<74> [ -4  34 -18  26  41 -10  13  32  15 -19  29  33 -18  23  12  39 -21  15
 -16 -19   0  14  17  -3  15  32   1  34]
<69> [ 26 -22 -33 -49 -49  15   1  23   5  28 -15 -32 -10  31  -9 -27 -77 -27
  -6   8 -18 -40   5 -18 -26  38 -16  32]
<64> [ 29   8  19  -8  -3  36 -38  -4  14  14 -39  -3  -5 -26 -25  -7  -3  -3
  27  27 -18  14 -13   1   4   3 -31 -10]
<75> [ -2   4  18  -4  -7  11  13 -16 -11 -14   3   7  -1  -7   4  -8  -2 -10
   8  -7   8 -18  19  37  -9   0  22  19]
<64> [-16   6 -67 -18  13   0  13  45  12 -15  17  -7 -46  28   1  22 -32  22
 -47  21 -10  36 -17 -52  -7  55 -49  -4]
<64> [-29 -21  21  -1 -30  -4  12  -9 -13  18 -18 -10 -15   7   8 -31  -2   0
  10   0   4  31   3 -53 -21  -1 -34 -23]
<64> [-12 -16   8  35   8 -21 -14   6  13   7  14  17   2   3   6  28   5  19
 -12 -16  -8   9  11 -18  11 -13   9  -5]
<69> [ 18  35 -83 -21  49 -25  -7  46  14  -4  25 -26  22  15  -4  38   4   9
 -45  15   5  10 -63 -28  27  12 -19  -9]
<75> [ 31  17   4 -13  -9  29  -1  15  15  16 -30   8 -22  18 -12 -26 -41 -14
  36   9 -16  -1  15  -9  -3  39 -30  24]
<64> [ 28 -30 -18  -1 -20 -12  19   0  12   9   6   9   2  35  -3 -32  -5 -11
  22  -7 -16 -57  32  25  10   4  41   4]
<69> [-43  46  33  23  29 -11  25   1 -20 -11   6  16  -6  -1  26   9   8   6
   2 -25  32  60  -3 -37  -6   4 -30  10]
<69> [ 28   3   1 -29 -33  41  -7  21  13  19 -30  -2 -34  19 -14 -21 -80 -19
  19  10 -23 -13  24 -10 -22  54 -34  44]
<74> [ -9  32  37   3  11   3   4 -14 -19  -1  -7   0  20 -17   9  -2   7 -13
  15 -16  24  13  -7   7  -4 -14  -1  16]
<64> [ -6 -21   1  65  29 -25 -53  29  44  19  15  32  -7   0  -5  70  -2  45
 -25 -12 -32  36   7 -49  30  -9 -11 -14]
<74> [-21  13  -9 -33  -3   9  -7  -4 -26 -21  16 -33  15 -32   6  34 -16  -8
 -51   3  22  -2 -30  22 -24  -6   5  21]
<75> [-14 -87 -42   7 -47 -19 -15  19  23  14  24  -6 -30  28  -2  21 -40  24
 -51   3 -39 -27  28 -30 -14  12  14 -11]
<69> [ 17 -37 -14  14  -7 -33 -23   2  16  30   5 -11  35   8  -6   4  17   4
  -3  -6 -14 -28 -10 -13  21 -36  26 -25]
<69> [ 27  -1  -4 -15 -13  31 -13   7  14   3 -17   3 -20   1 -16  -6 -32  -6
  12  16 -20 -15  13  16  -4  27  -9  17]
<69> [-36  54  74 -22  -9  -4  28 -36 -64   6 -11 -30  56 -28  31 -23  -3 -47
  17 -42  66  11 -21   5 -34 -36   2  42]
<74> [-25  -3 -43 -41 -18  14 -15  32  -8  -8  17 -37 -21  -6   3  49 -71   4
 -78  12   0  14 -26 -29 -37  37 -35  32]
<74> [-28  47  60  20  24 -26  -2 -15 -32   7  13  -5  61 -26  28  31   4 -19
  -4 -53  47  12 -16   2  -3 -45  20  41]
<74> [ 16 -13  19  15  -9  -6  -5  -6  10  25 -18   8   8  10  -5 -26   9  -4
  35  -5 -11  -7  12 -12  11 -12   2 -13]
<75> [ 24  45  -9 -19  25   5  12   1  -9 -14   7  -4  27  -3   1   1   1 -21
   7  -6  18 -26 -13  45  10   2  22  31]
<75> [ -3 -20  -5 -42 -29  -5   2 -29 -27  21 -33 -54  31 -20  -9 -59  52 -16
  15  31  16   8 -54 -26 -10 -41 -24 -66]
<75> [  9  40  -1 -17   8  16  21  14  -7 -11   4   5  -7  14   7   1 -44 -19
   4 -13  11 -11  12  19 -10  35  -2  54]
<64> [-28  29   3   2  18 -39  27   3 -26   4  19 -15  37  10  27   3  12 -11
 -13 -32  39  15 -25 -29  -1 -21   3   8]
<75> [  9  34  17 -10  -3  30  18  12  -1  -5 -12  17 -27  16   3 -12 -54 -18
  22 -10   1  -1  30   9 -15  47 -17  54]
<75> [-19 -21  31  68  14  -1 -20   8  31 -10  18  59 -39   2   4  50 -10  38
  -7 -20 -27  22  56  -4  11  10  11  12]
<69> [  11   33 -101  -75   15  -30   16   44  -19    4   28  -74   45   23
    6   14  -28  -24  -66   10   28  -22  -84  -28   -4   13  -14   14]
<74> [-15 -16   6 -25 -25   6  -4 -20 -21   1 -10 -31  10 -23  -1 -13  10  -8
 -12  13  10   2 -22  -2 -20 -19  -7 -19]
<64> [  8   8 -41  15  27 -32  -7  43  24  21  14   1   5  34   3  24 -15  14
 -17  -9  -9  16 -18 -56  22  13 -21  -2]
<75> [ -8  22  41  -3   7   8   4 -36 -24  -1 -28  -8  20 -32  -1 -35  58  -9
  37  10  24  29 -24   4   1 -35 -14 -35]
<69> [ 31   4 -17   8  19  24 -24  14  31 -10  -7  21 -26  -4 -22  17  -1  16
   7  25 -29   1   7  19  19  23  -8  -5]
<74> [-14 -15 -23 -34 -17   9  -7  -7 -16 -16  10 -32   2 -23  -3  15  -3  -1
 -43  18   6  -9 -24  17 -20  -5   4  -6]
<64> [-3 -4 -9 -6 -5 -2 10  2 -2 -1  2 -3 -6  9  2 -8 -4 -1 -2  1  0 -2  2 -5
 -4  7 -2 -1]
<74> [ -1 -50 -58  22   3 -42  -9  27  27   1  46   5   1  29   2  43  -4  27
 -51  -8 -24 -31   9  -9  19  -4  38 -11]
[  0  43  14  12  17  25  21  25  13   1 -25  34 -53  28   2 -20 -32   5
  38   2  -6  55  23 -47  -2  59 -64  18] | <74>
[ 28  42  17  33  44  -1  10   3  16 -12   7  45   7  11   1   5  15  -1
  39 -20   1 -13  27  42  33   5  29  26] | <74>
[ 10  37  47   8  10  30  10 -16  -6 -11 -20  27 -10 -11   0 -18  -1 -13
  45  -7   8   7  25  33  -1  11  -2  26] | <75>
[ 13   6 -52 -17  11  -8  29  18   3 -24  31   1  -6  27   4   5 -12  -4
 -21   0   1 -39   7  34   6  25  31  21] | <64>
[  1 -34  13  15 -16   2 -15 -12  11  10 -12   8 -10  -6  -9  -9  16  12
  12   9 -18   3  13  -7   3 -12   0 -28] | <75>
[-40 -86  25  -8 -81   9   5 -31 -14  14 -20 -14 -38  -2   1 -43  -7   6
  -2  13 -17   4  32 -31 -44  -7 -12 -39] | <75>
[ 20  33  44  16  21 -25 -18 -13  -8  36 -16  -9  73 -13   4  -7  26 -24
  38 -30  23  -6 -27  -5  23 -53  14   5] | <64>
[ 60 -60 -36  26   0 -23 -16  -7  42   8  14  22  19  21 -24 -11  45  11
  24  10 -43 -84  29  61  48 -30  80 -35] | <74>
[ 32   2 -47 -24  -2   8   4  28  19  10 -10  -8 -17  30 -14 -19 -25  -4
   6  21 -19 -11  -7 -18   7  36 -23  -2] | <64>
[  3 -24  51  27 -19 -19  -4 -29  -5  26 -11   9  33  -3   5 -25  22 -11
  38 -26   3 -23  22   8   6 -44  34  -7] | <64>
[-16   2  22 -30 -24  39  26 -36 -31 -40  -4  -2 -23 -27   2 -23   4 -14
   3  14  15 -13  19  64 -32   9  16  13] | <69>
[ 62   8   4   2  10  32 -60  13  41  30 -43   5   3 -16 -38   3  -9   1
  36  30 -38   1 -14  -1  27   6 -29  -9] | <64>
[-27  35  60 -22 -22  36  35 -27 -39  -6 -36  -2 -21 -12  12 -52 -12 -26
  41  -3  30  37  12  -8 -38  18 -41  18] | <75>
[-29 -24  44  23 -26  15  -7  -9   4  16 -31  17 -43  -3   0 -21  -4  16
  23   6 -14  55  24 -56 -18   9 -50 -26] | <75>
[ 39  33   5 -15   3  39 -23  23  20  14 -30   6 -17   3 -18   1 -55 -13
  24  11 -18   2   5  -2   0  42 -35  40] | <69>
[ -9  37 -35  -5  38 -13   7  24  -3 -20  29  -5   8   3  10  40  -4   6
 -38  -6  17  13 -27  -2   8  12  -3  17] | <64>
[ -7  -5  -4 -49 -36  38  32 -21 -26 -23 -17 -18 -32  -6  -3 -48  -9 -18
   8  28   8  -8   7  27 -35  26 -13  -1] | <64>
[-24 -14 -27 -15  -5  -8   0   3 -12 -16  23 -21   0 -10   6  26  -2   8
 -49   6   8   1 -18   0 -14  -3   5  -5] | <74>
[ 29 -20  -1  -2 -10   7 -17  -9  14  14 -20  -2   6  -4 -18 -22  18  -2
  25  18 -19 -18  -1  11  13 -12   6 -25] | <75>

<260> [ 31 -40  -7  -9  15  55 -49  29 -27  49  39 -35 -65  63  -3  12 -23 -68
  20 -28  14   8 -19  24  31 -27  -8  12]
<266> [ 23  19  -1  32 -27 -16  17   4  12   1 -14 -19  -3  -2 -45   3  11 -37
   1  41  -1  14  18 -52 -19 -16  28   6]
<260> [ -1 -66  -4 -14 -45  39  20   1  -4  22  14  -5   3  24 -12  13  44  56
  20   1   1  31   8  -4  15  12   7  38]
<275> [ 26  12 -13 -37  -8   2  20 -17   6  46  14 -20  51 -34   2  32  -2  34
  -1 -39 -10  26  -7 -34  21 -16 -14  10]
<273> [ -9  24 -16  -4  18   8   6   9   2 -13   5 -42 -22 -28  16  13 -50 -22
  -5 -42   6  13  23   0  -7 -13 -19 -19]
<266> [-38  -5  -2  12 -10  10  49   9  19 -35 -21  -7 -20   1 -11 -13   7  18
 -15  -4 -20  12   3 -19 -48 -24  -6  19]
<273> [-48 -16 -16   1   7  23  48  14  26 -47 -21 -21 -38  -5  13  -2 -20  12
 -22 -27 -11  11  24   4 -47 -21 -34   8]
<266> [-23  10  16  24  14  13  19  32  -6 -17  -1   4 -50  -4  -5 -17 -12 -19
   6 -10  -8  -2 -24 -17 -39 -20   8  -2]
<260> [ 30  14 -22 -23 -25 -46   1 -36 -10  12 -18 -63  51  39 -70 -10   9  16
 -35  17  -3  29  65 -25  14 -18  34   8]
<260> [-24  27  -6  40 -13   9 -25 -17  25 -47 -11 -14 -13   4  26 -10  -8 -64
   0  24  -8  -8 -11  29   4  -6  -9  14]
<273> [  8  18  21  31 -10 -24 -25  15 -33  -9   6   7 -17  -6 -26 -19  -3 -12
  23  29  24  -8  19  -5   0  31  50 -31]
<273> [ -7  18  39  -6  60 -15 -28  42 -79   9  25 -14 -58  35 -24 -52 -27   1
   4 -33   3  -7 -37  13  -2 -11  57 -25]
<260> [  5  45  10  32   5  11 -59   9 -19  -3  31  -3 -24 -37  37   5 -44 -64
  39 -15  23 -14 -18  24  27  21   6 -34]
<260> [ 28  13 -20  18 -60  32  19  14  22  38   7  -9 -11 -12 -53  27 -24 -39
  14 -31   2  14  30 -73 -54 -48 -22  -5]
<265> [-34  22 -30   6  12 -14  20 -20  33 -65 -37 -61 -11  12   4 -10 -28 -33
 -46   4 -13  11  46  19 -20 -27 -21   9]
<265> [ -7 -51 -10  -5 -30  10   4 -16  12  -9 -15   1   8  54 -18  -7  41  21
 -12  33  -5   5  20  18   4   4  -1  34]
<273> [ 13  19  22   6  50 -30  -5  20 -27  -2   5  -8 -19 -17   8  -8  -5 -14
   6  23   9  -1 -20  -1  23  19  39 -19]
<265> [ -4 -28   1   0  23 -31  12  10  -1 -30 -25  17 -16   8  -8  -8   7  17
 -16  42  21 -15  48  17 -11  37  10 -26]
<264> [ 12 -12  -3  20  -6 -34  26  -1  10 -26 -26 -23  -1  -3 -25   4  26  -3
  -7  72  13  17  47 -19   6  27  38   1]
<264> [-21 -27  -1 -19  26  14 -28  -7   2 -10   0  35  -6  35  36 -12  -1   6
 -13 -14  -3 -32 -20  61   7   7 -37   1]
<266> [ -6  44  24   1  -2   1 -16   3 -32  19  27   9  14 -28   5 -15 -11  19
  22 -42 -10   1 -49 -12   4  -8  21  -7]
<273> [  6 -58 -23  -5 -45  26  25 -18  50  10 -25  28  17  49 -22  14  46   5
 -19  30 -15  -4  14 -10 -25 -22 -41  43]
<264> [ -1 -32 -16   3 -58  10 -14 -29  32  -2 -12  56  40  12  -1  11  27  21
   3  21  10 -26  35  19 -11  26 -36   0]
<273> [-40  -3   6 -38  29  22 -26   2 -40  -2  23 -10 -14  33  22 -32 -30  41
 -10 -82 -12  -6 -26  55   4 -17 -15  -1]
<266> [  2   5   9 -26   5  21 -10   5 -19  42  25  19   9   5   2  -4  -9  23
   7 -59 -14  -5 -45  -5  -4 -26 -15   4]
<273> [ -3  32  31  -6  -5   2 -21  10 -51  35  29   9   3  19 -33 -39  -2  24
  14 -50 -19  -1 -56 -20 -12 -32  35   3]
<265> [-35 -20  23 -34  58 -37  -5 -16 -37 -31 -14  -7  12  61  10 -56  38  63
 -37  20 -24  -4 -36  60  34  11  38  28]
<275> [ 31   7 -12 -17 -10 -16  47 -13   9  24  -1 -60  41 -37 -15  33  22  28
  -1  14  -9  56  11 -56  33  -6  28  28]
<266> [ 22  14   0 -11  32 -10  13  -2   6  24  -9 -35  -2  42 -24  -9  12 -40
 -29  11 -34  14 -47 -29   4 -61  10  41]
<275> [-28 -35 -13   5 -32  29 -21 -15   3 -27  -1 -20 -12  48   5 -13  13   1
  -1   4   0   7  19  47  11   4  -7  27]
<275> [ 23 -14 -17  -4  17 -10  -8   6  21  -1  -4  32   2 -51  36  44 -26 -13
   9  15  42 -24  54  17  11  55 -36 -54]
<260> [-38 -47  11  -4  12  52  43  30  15  -5   4  36 -40   2  33   2  19  31
   8 -25 -21   0 -56   2 -31 -16 -31  32]
<266> [-60 -31  -6  -7 -52  43  13  -5  -9 -32  15  -3   0 -16  21  -6   0  85
  21 -54   5  19  29  32 -12  27 -13   6]
<264> [-29 -26   3  14 -27   4  -3   0   0 -34  -4  35  -3 -16  15  -4  10  39
  17  14  23 -14  37  31  -8  53  -1 -21]
<273> [-25 -10  -3  29 -19  -4  45   9  29 -43 -32   8 -20  -6 -17  -6  14   2
 -11  34  -4   2  29 -22 -49  -1  -1   5]
<264> [ 25 -14   1   8  18 -40 -16  22 -20  -6 -17  12 -31  27 -47 -11 -16 -21
 -12  40  38 -25  73   2 -21  28  22 -53]
<265> [ 22  21   9 -18  -2 -33  21 -21   1  26  -2  13  64 -37  -5  10  28  46
  -1  13 -12   9 -18 -35  19   9  18   6]
<266> [-24   1   0  17  -3   3 -34  23 -35 -32   9 -13 -53  12 -13 -23 -48 -13
  10 -25  35 -13  61  36 -21  24  11 -50]
<266> [-20   8  11  -7  -5  29  43   4   3  15   6 -25   0  13  -9 -14  25  20
  -5 -32 -51  34 -76 -40 -16 -64   8  63]
<260> [  5 -33  -2 -12   2 -29  34 -16  24  -9 -33  28  33  14 -12   1  48  39
 -25  54  -7  -6  15  -7  -5  16   0  16]
<264> [ 28 -11 -10  18 -30   8  10  13   4  13   8 -22 -12 -29 -16  32  -2 -16
  26  21  26  24  42 -32   8  21  16 -11]
<265> [  9  -5   7  14 -54 -18  23 -27  24   2 -13  43  64 -31 -10  11  60  48
  14  53  -5   3   0 -31   4  32  17  18]
<264> [-32 -12   5 -19  59  -7  -7   0  -6 -32 -11   2 -20  31  35 -25  -6   5
 -29  -6 -12 -18 -24  56   8  -1 -14   5]
<266> [ 27  28   3  -7  37 -46 -20 -20   6   3 -11  15  37 -16  17   5   1 -20
 -15  35   4 -22  -7  11  31  19   3 -18]
<275> [  6 -51 -36 -51 -56  38  33 -36  32  43  -5 -17  53  53 -33  18  35  56
 -28 -38 -32  29  13 -20 -10 -52 -47  61]
<260> [  3  20   0  -6  -8 -22  16   3   4   5  -5  43  26 -53  -7  11 -20  37
   2 -22  15 -19  34 -25 -36  20 -16 -48]
<264> [ 11  24   5   1 -18   0 -16  17 -21  25  22  36   3 -48 -10  11 -40  16
  27 -47  28 -18  28 -19 -26  20  -8 -59]
<273> [ 33  29  12   9  -9 -13  12  -7   8  33   7  10  37 -40  -2  19  23  -6
  17  21 -11  11 -42 -49  17  -4  20  13]
<264> [-40 -24 -18  -5  38  33  15  28  -4 -43  -2 -67 -79  24  21  -5 -43 -23
 -17 -37   3  22  25  36 -11 -20 -18   5]
<275> [ -5  81  29  23  19  -5 -76   1 -55   3  40 -30 -14  -4  15 -37 -42 -56
  26 -37  -4  -6 -63  25  36 -13  43 -15]
<275> [ 74  21 -21 -20  14 -43  27  -4  28  55 -24  -8  32   3 -62  30  -7 -42
 -37  22  -4  -1  31 -78 -23 -45 -12 -13]
<264> [-23  -6  11  16   4  15 -16  24 -36 -12  -3 -45 -73 110 -67 -63  -5 -43
 -22 -11 -23   6 -15   5 -39 -68  35  30]
<265> [ -5 -14  18   1  32  10  26  23  -4   1   9  10 -19 -35  36  13  14  17
  19   9  -1  10 -42  -6  16  18  11   8]
<275> [-14   6   9   4   5  24  29  51 -44  -2  37 -49 -54 -78  11  20 -47  37
  46 -59  32  45  31 -27  -1  30  33 -40]
<275> [-22  27   3  -3  20 -12  -8 -11 -11 -23  -7 -34  -4  28  -4 -32 -10 -11
 -24 -13 -21   4 -18  17   0 -29  12  15]
<260> [ -9  48  -3   4  40 -25 -16  -5   3 -25 -15 -17 -11   8   4 -20 -38 -49
 -30 -10 -10 -18  -6  13 -13 -28 -10 -16]
<265> [-14 -13  -5 -10   4  24 -12  10 -13   4   6 -16 -33  51 -17 -20 -18 -12
 -13 -38  -9  -2  -4  15 -20 -37 -13  10]
<273> [-30  54  18 -23  22 -14   8 -23  -9  -3  10  10  53 -45  41 -16  -2  53
  -6 -50 -34   0 -69   4  12 -12  -2  11]
<260> [ -5 -53  -2 -36  28  15 -23   6 -25   9  13   4 -18  43  17  -5  -1  30
  -5 -19  14  -9   8  56  26  21 -12  -4]
<265> [-21 -19  -6  -1   6  -5  14 -23  17 -36 -18 -26  13  15  25  -4  33  13
 -15  39 -14  17  -6  29  31  12   7  39]
<275> [ 25 -11 -47 -62   3  -1  -3 -40  41  37 -16   5  58  30  -4  28 -22   5
 -52 -47 -12 -18  36   9  -9 -42 -86   0]
<265> [-48  47  12  57 -37  -5 -34 -19   9 -67 -10  22  -1 -15  19 -34  -6 -30
  14  20  -1 -25  -4  33 -18  19   9  -9]
<266> [ 15  54  19   3  19 -27 -49  15 -40  20  20  38  -3 -24 -12 -17 -51 -17
  13 -38  23 -40   3   1 -17  11   8 -70]
<275> [-30 -13  11  21 -12  22  -2  21 -24 -26  12 -18 -44   6   1 -18  -4   7
  21  -8   8  13   4  15  -5  13  25   2]
<265> [ -8 -15  -4 -38  47 -17  33  -6  -3  -6 -14 -37   8  22   5  -7  13  35
 -36  -2 -22  21 -11   7  17 -18   5  28]
<264> [-11  52   8 -13  59 -47  27   7 -14 -20 -19 -35  -5 -11 -16 -26 -30   1
 -38 -18 -19   5  -6 -21 -23 -33  19 -15]
[ 34 -12   4 -33  49   6  12  17 -15  47  24 -20  -2 -25  28  32  -2   8
  11 -16   2  22 -37 -13  46   2   4   6] | <265>
[ 18 -33  -1  10 -14  24  -6   6   4  13  17  -1  -7 -21  29  33  20  -6
  35  28  20  15  -3   7  43  38   7   9] | <264>
[-45 -28  13  -1   4  21  31  23  -6 -25  -2  29 -29  -4  12 -16   7  52
   4 -22  -5  -4 -10  10 -35   8  -6   1] | <275>
[  6  16  19   7  -2   8 -25   2 -13  17  30  37  18 -57  45  16  -1  13
  42 -11  14 -10 -37  10  33  40   4 -19] | <275>
[-27  10  11  25 -21  19   4  21 -20 -19  11 -13 -36  -9 -11 -17 -13   3
  21 -21   3  12   2  -8 -24  -2  21  -5] | <266>
[ -2   2  23  27 -33  12   6  12 -22  12   4 -16 -23  53 -59 -37  36 -12
   9  18 -26  20 -41 -39 -21 -43  52  44] | <275>
[ 32  65  -6   6  31 -45  -4  -5   7   4 -11 -27  14 -35 -10  10 -37 -55
 -17   7   2  -3  12 -32   0 -17   6 -30] | <273>
[  9  40 -31 -47  18 -20 -36 -53  22  14  -8  -8  67  17  17   3 -35 -12
 -48 -48 -18 -24   6  33  15 -35 -61  -6] | <273>
[ 43 -35  -6  -7  -7  26 -16  28   3  57  15  50 -24  13 -19  28 -14 -28
  16 -14  24 -27  12 -18 -23  -4 -35 -28] | <266>
[ 36 -20   9 -53  58 -31  11  13 -40  48   6 -22   5  36 -32  -7   9  36
 -24  -8  -4  12 -10 -15  23 -14  29   1] | <260>
[-27  18  22  23   1 -62   9 -19   7 -53 -46  55  28  19 -26 -51  40  26
 -30  68 -13 -37   5   7 -36  19  28  -6] | <273>
[-43 -19   0  17   0  23 -25 -11  12 -50  -3  12 -18  13  54 -12   6 -11
   6  13   1 -16 -14  69  18  26 -19  13] | <260>
[-19  10  34   3  26  -4 -12  25 -53  -4  22   3 -28  -3   4 -32  -2  28
  20 -17   2   1 -36  12   9  16  46 -11] | <273>
[ 23  19 -12  -5  14 -11  -4  11  -6  14   1 -28 -15  -2 -24   9 -38 -33
  -9 -18  12   3  34 -19 -11 -17  -3 -27] | <275>
[ -9 -45  -6   1 -47  43  30  21 -10  11  14 -26 -28  12 -30   8  12  36
  21 -21   5  37  27 -25 -18  -6  11  20] | <275>
[ 40   6  -6  -4 -34   2  17 -13  26  55 -10  19  34  36 -58   5  30 -21
 -16   8 -31   0 -29 -66 -31 -64 -12  36] | <273>
[-22 -27   6 -26  -6   6  -5   1 -26  -2  18  29  16 -25  25   1  -1  83
  18 -34  21  -5  22  34  12  52  -4 -27] | <260>
[ 17  -8  -5 -37  25 -30   0   3 -23  22  -9  -1   7  39 -45 -16 -12  26
 -33 -19   3 -11  35  -5 -19 -16   2 -22] | <265>
[ -7 -20  -5 -17  -4  20  14  12  -3  12   6   7 -11   6  -7   3 -10  25
  -2 -36   0   1   9  -5 -22 -11 -20  -4] | <260>
[ 21   4  -9 -25   4  -6  25   4   9  37  -9   7  12  19 -42   3  -8   3
 -27 -28 -16  -3   2 -44 -40 -50 -22   1] | <275>
[-18 -14   5  15 -19  31 -12   9   2  -8  17  31 -14 -28  35  11  -3   8
  32 -12  14 -10  -8  21   2  30 -15 -10] | <260>
[ 17  52 -23  -6 -21 -35  -7 -44  21  -2 -15 -33  62 -17 -14   8 -13 -13
 -24   1  -8   8  32 -16  10 -15  -6  -3] | <265>
[-37 -51   1  17 -28  53 -22  11 -11 -22  10  -6 -54  66   1 -24  14  -8
  13  -4  -1   2  -6  46  -5  -4  -1  31] | <264>
[-13   1 -17   1 -62   2  -4 -13  -9 -11   0 -19  16   5 -43  -8 -15  36
   1 -27  16  11  78  -5 -26   7   4 -19] | <266>
[-12  50   1  15   3 -23  11  -8  12 -22 -14  -3  12 -29  -3 -10 -18 -14
 -12  -5 -11  -5  -1 -19 -25 -16   0 -12] | <260>
[-41  20  20  12  -9 -14 -43   1 -37 -29  -6  36 -19  61 -40 -71 -17   9
 -16 -25  -4 -43   7  36 -52 -13  12 -26] | <265>
